Below is a small trained network, with its code and all its weights. Each question gives an input and a target symbol and asks what happens when units are switched off, that is, made to give their printed mean instead of their output.

import numpy as np


def w(rows, s, z=0):
    codes = np.array(rows[::2]) - 128.0
    scale = np.full(codes.shape[1], s)
    scale[-1] = z or s
    return codes * scale


def norm(h):
    return h / np.sqrt((h * h).mean(-1, keepdims=True) + 1e-5)


def f(y):
    return np.maximum(y, 0)


def softmax(a):
    e = np.exp(a - a.max(-1, keepdims=True))
    return e / e.sum(-1, keepdims=True)


def log_softmax(a):
    a = a - a.max(-1, keepdims=True)
    return a - np.log(np.exp(a).sum(-1, keepdims=True))


def net(x, mask):
    ids = ['Δαβγεθ'.index(c) for c in x.split()]
    T = len(ids)
    res = E[ids] + P[:T]
    u = 0
    for l in range(2):
        r = norm(res)
        for j in range(2):
            rows = slice(4 * j, 4 * j + 4)
            q, k, v = (r @ M[l][rows].T for M in (Q, K, V))
            z = softmax(np.where(np.tri(T) > 0, q @ k.T / 4**0.5, -1e9)) @ v
            o = O[l][rows]
            res = res + np.where(mask[u + j], z, o[:, -1]) @ o[:, :-1]
        u += 2
        y = f(norm(res) @ A[l][:, :-1].T + A[l][:, -1])
        res = res + np.where(mask[u : u + 8], y, B[l][:, -1]) @ B[l][:, :-1]
        u += 8
    return log_softmax(norm(res)[-1] @ U[:, :-1].T + U[:, -1])


Q, K, V, O, A, B = {}, {}, {}, {}, {}, {}
E = w([
[142,96,161],'Δ',
[141,114,149],'α',
[177,79,104],'β',
[81,20,253],'γ',
[149,63,127],'ε',
[144,97,164],'θ',
],0.0067)
P = w([
[50,162,56],'0',
[229,139,196],'1',
[163,61,158],'2',
[106,2,54],'3',
[190,148,177],'4',
[80,95,214],'5',
[69,46,41],'6',
],0.0058)
Q[0] = w([
[123,71,96],'L0H1',
[133,124,152],'L0H1',
[185,202,115],'L0H1',
[106,100,151],'L0H1',
[119,116,145],'L0H2',
[144,152,94],'L0H2',
[110,86,251],'L0H2',
[137,147,87],'L0H2',
],0.019)
K[0] = w([
[90,71,141],'L0H1',
[108,143,137],'L0H1',
[184,154,185],'L0H1',
[97,132,105],'L0H1',
[122,97,150],'L0H2',
[135,170,106],'L0H2',
[98,66,250],'L0H2',
[129,123,136],'L0H2',
],0.019)
V[0] = w([
[178,246,139],'L0H1',
[78,117,230],'L0H1',
[254,56,167],'L0H1',
[147,147,21],'L0H1',
[51,164,117],'L0H2',
[143,124,129],'L0H2',
[59,96,101],'L0H2',
[241,120,162],'L0H2',
],0.0057)
O[0] = w([
[142,47,26,2],'L0H1',
[183,28,156,120],'L0H1',
[4,91,254,86],'L0H1',
[100,238,81,152],'L0H1',
[196,84,37,86],'L0H2',
[116,137,142,133],'L0H2',
[189,123,124,145],'L0H2',
[31,159,207,154],'L0H2',
],0.0056,0.0051)
A[0] = w([
[113,71,155,113],'L0N1',
[155,103,151,196],'L0N2',
[127,176,104,75],'L0N3',
[146,126,138,151],'L0N4',
[2,106,77,194],'L0N5',
[117,140,87,138],'L0N6',
[96,52,67,253],'L0N7',
[75,149,150,41],'L0N8',
],0.0095,0.0017)
B[0] = w([
[145,147,54,252],'L0N1',
[114,182,127,230],'L0N2',
[108,85,104,164],'L0N3',
[135,150,138,167],'L0N4',
[1,30,107,239],'L0N5',
[73,98,148,166],'L0N6',
[8,103,84,237],'L0N7',
[163,198,76,215],'L0N8',
],0.012,0.0029)
Q[1] = w([
[72,82,68],'L1H1',
[116,183,91],'L1H1',
[133,163,122],'L1H1',
[82,254,18],'L1H1',
[188,123,117],'L1H2',
[78,72,178],'L1H2',
[90,139,174],'L1H2',
[123,157,119],'L1H2',
],0.0095)
K[1] = w([
[113,188,43],'L1H1',
[82,157,137],'L1H1',
[109,130,149],'L1H1',
[1,218,130],'L1H1',
[101,151,176],'L1H2',
[139,37,111],'L1H2',
[115,134,60],'L1H2',
[129,163,106],'L1H2',
],0.0097)
V[1] = w([
[209,123,92],'L1H1',
[146,182,53],'L1H1',
[82,164,108],'L1H1',
[100,118,154],'L1H1',
[85,105,149],'L1H2',
[107,115,207],'L1H2',
[180,155,118],'L1H2',
[3,65,63],'L1H2',
],0.006)
O[1] = w([
[192,161,146,85],'L1H1',
[198,113,75,144],'L1H1',
[122,95,83,168],'L1H1',
[93,121,135,137],'L1H1',
[167,136,147,125],'L1H2',
[137,117,215,52],'L1H2',
[75,115,118,115],'L1H2',
[254,172,59,255],'L1H2',
],0.0067,0.0028)
A[1] = w([
[84,79,103,106],'L1N1',
[83,110,113,172],'L1N2',
[99,156,109,117],'L1N3',
[136,154,30,91],'L1N4',
[251,144,186,4],'L1N5',
[103,141,117,69],'L1N6',
[141,171,91,84],'L1N7',
[166,158,153,141],'L1N8',
],0.014,0.0019)
B[1] = w([
[92,119,46,231],'L1N1',
[118,91,132,226],'L1N2',
[167,125,105,208],'L1N3',
[226,116,10,252],'L1N4',
[248,35,228,206],'L1N5',
[150,130,112,172],'L1N6',
[107,133,172,176],'L1N7',
[128,83,97,194],'L1N8',
],0.016,0.0047)
U = w([
[68,104,222,66],'Δ',
[44,48,91,210],'α',
[234,111,43,109],'β',
[239,47,223,182],'γ',
[147,246,162,217],'ε',
[82,104,212,6],'θ',
],0.013,0.0015)

Each question gives the input, a string of symbols that net reads in full, and the target symbol t.
The units are the heads (4 rows each of Q, K, V and O) and the neurons (one row each of A and B). Each row of codes is followed by its name. A weight is (code - 128) times the scale printed after its matrix; where a second scale follows, it is the last column's (O, A, B and U).
mask holds one flag per unit, layer by layer, with each layer's heads first. A switched-off unit (its flag False) gives its mean, the last column of its rows in O or B, instead of its output. The means were averaged over made-up inputs and are rounded, as every weight is.
A unit's drop is (log p(t) with every unit on - log p(t) with that unit switched off) / (log p(t) with every unit on - log p(t) with every unit switched off).
The circuit of an input: a set's keep is (log p(t) with only the set's units on - log p(t) with every unit switched off) / (log p(t) with every unit on - log p(t) with every unit switched off). Starting from the 12 units with the biggest drops (on a tie, the unit counted first), units are removed one at a time, each time the one whose removal leaves the highest keep (on an exact tie, the one counted first), for as long as the keep stays at least 0.8.
units of the circuit, in order: the units of the circuit, biggest drop first
unit that matters most: the unit with the biggest drop
top k neurons: the k neurons with the biggest drops, biggest first
which heads matter: for each layer, one digit per head in row order, 1 if its drop is at least 0.15 and else 0, layers parted by /
input ε γ Δ, target ε: which heads matter	11 / 01
input ε γ ε ε, target α: units of the circuit, in order	[L0H1, L0N5]
input Δ ε α θ γ γ, target Δ: which heads matter	11 / 01
input Δ ε γ, target Δ: top 2 neurons	[L0N5, L1N4]
input α ε ε ε ε Δ, target α: unit that matters most	L0H1
input α α γ, target α: which heads matter	11 / 11
input γ γ θ α γ ε, target γ: which heads matter	10 / 00
input γ α β ε β, target γ: which heads matter	00 / 00
input ε γ α γ ε ε ε, target α: which heads matter	00 / 00
input ε ε β ε Δ, target Δ: units of the circuit, in order	[L1N4, L0H2]
input θ ε ε, target θ: which heads matter	11 / 01
input ε ε β θ α θ, target ε: which heads matter	10 / 11
input β ε Δ θ γ γ, target β: which heads matter	10 / 01
input α ε ε α, target α: units of the circuit, in order	[L0N5]
input ε ε Δ, target ε: which heads matter	11 / 11
input α ε γ, target α: top 2 neurons	[L0N2, L0N8]
input ε ε ε ε ε, target ε: top 2 neurons	[L1N5, L1N4]
input ε ε α, target ε: top 2 neurons	[L0N5, L0N7]
input β ε β γ α, target γ: top 2 neurons	[L0N7, L0N5]
input ε ε Δ γ Δ, target γ: unit that matters most	L0N7
